Here is a tiny trained network, its code and every weight. The questions are about switching its units off for an input and a class, where a switched-off unit gives its printed mean instead of its output.

import numpy as np


def w(rows, s, z=0):
    codes = np.array(rows[::2]) - 128.0
    scale = np.full(codes.shape[1], s)
    scale[-1] = z or s
    return codes * scale


def norm(h):
    return h / np.sqrt((h * h).mean(-1, keepdims=True) + 1e-5)


def f(y):
    return np.maximum(y, 0)


def log_softmax(a):
    a = a - a.max(-1, keepdims=True)
    return a - np.log(np.exp(a).sum(-1, keepdims=True))


def net(x, mask):
    res = np.array(x, float).reshape(1, 7) / 4 @ E
    u = 0
    for l in range(3):
        y = f(norm(res) @ A[l][:, :-1].T + A[l][:, -1])
        res = res + np.where(mask[u : u + 3], y, B[l][:, -1]) @ B[l][:, :-1]
        u += 3
    return log_softmax(norm(res)[-1] @ U[:, :-1].T + U[:, -1])


A, B = {}, {}
E = w([
[106,138,152,185,98,116,170,99,115,139,1],'x0',
[165,12,105,104,75,169,102,112,203,110,82],'x1',
[106,44,177,116,77,137,168,125,118,76,75],'x2',
[117,146,106,119,104,145,108,159,194,102,104],'x3',
[50,159,94,84,40,58,164,168,128,84,82],'x4',
[180,81,172,96,146,158,124,81,127,130,143],'x5',
[159,96,83,132,138,112,113,243,86,144,85],'x6',
],0.0071)
A[0] = w([
[40,106,199,52,21,54,177,55,91,68,165,5],'0.n0',
[143,111,120,36,93,99,111,203,129,3,169,74],'0.n1',
[87,70,69,150,33,142,157,160,157,77,78,115],'0.n2',
],0.004,0.0029)
B[0] = w([
[175,109,165,148,84,241,141,62,185,175,93,253],'0.n0',
[77,116,2,41,102,157,135,154,110,179,182,216],'0.n1',
[200,147,151,174,228,103,196,92,111,126,202,254],'0.n2',
],0.0055,0.003)
A[1] = w([
[85,230,119,192,137,95,98,127,162,164,28,88],'1.n0',
[56,121,97,175,51,69,167,212,47,46,2,1],'1.n1',
[231,8,129,176,152,176,50,132,157,187,33,103],'1.n2',
],0.0045,0.0051)
B[1] = w([
[164,100,92,112,104,127,97,133,173,80,118,205],'1.n0',
[161,171,164,56,254,83,189,167,71,226,122,196],'1.n1',
[65,132,230,127,105,130,182,105,137,86,75,253],'1.n2',
],0.0087,0.0042)
A[2] = w([
[116,75,129,125,74,139,134,99,96,76,138,8],'2.n0',
[158,1,136,83,139,156,91,144,133,117,142,24],'2.n1',
[140,155,180,137,192,161,90,80,93,142,223,168],'2.n2',
],0.008,0.0012)
B[2] = w([
[140,159,178,213,95,157,170,142,155,86,10,176],'2.n0',
[71,92,111,225,27,210,180,74,187,38,89,213],'2.n1',
[189,138,188,81,206,1,188,216,43,205,79,254],'2.n2',
],0.0068,0.0061)
U = w([
[114,124,2,121,98,126,70,162,157,138,207,9],'0',
[172,131,147,119,219,50,153,144,78,243,142,165],'1',
[116,83,180,169,71,191,155,61,166,72,88,250],'2',
],0.0097,0.0017)

Each question gives the input, the list of numbers given to net, and the class t.
The units are the neurons (one row each of A and B). Each row of codes is followed by its name. A weight is (code - 128) times the scale printed after its matrix; where a second scale follows, it is the last column's (A, B and U).
mask holds one flag per neuron, layer by layer. A switched-off neuron (its flag False) gives its mean, the last column of its row in B, instead of its output. The means were averaged over made-up inputs and are rounded, as every weight is.
A unit's drop is (log p(t) with every unit on - log p(t) with that unit switched off) / (log p(t) with every unit on - log p(t) with every unit switched off).
unit that matters most: the unit with the biggest drop
k most important neurons: the k neurons with the biggest drops, biggest first
top k neurons in layer l: the k neurons of layer l with the biggest drops, biggest first
drop of u: that unit's drop, to one decimal
input [-8,3,-1,5,-5,-2,3], class 2: unit that matters most : 2.n1
input [2,2,-7,6,0,2,6], class 2: 2 most important neurons : [2.n2 1.n2]
input [-5,2,-2,5,5,4,-1], class 0: 2 most important neurons : [0.n1 1.n2]
input [-2,3,-1,-5,3,-2,5], class 0: 2 most important neurons : [2.n2 0.n1]
input [2,-6,-3,7,4,3,1], class 0: top 2 neurons in layer 1 : [1.n0 1.n2]
input [-4,2,3,3,-8,-5,-6], class 1: 2 most important neurons : [2.n2 1.n0]
input [-4,-1,-1,5,-3,-5,8], class 0: 2 most important neurons : [2.n2 1.n1]
input [0,-3,2,8,2,-3,0], class 0: 2 most important neurons : [2.n2 0.n1]
input [-8,7,3,-2,-6,0,8], class 2: drop of 2.n1 : 0.0
input [2,2,1,8,4,-1,6], class 1: drop of 1.n1 : 0.8
input [3,2,-8,-3,4,7,-8], class 1: drop of 2.n2 : 0.2
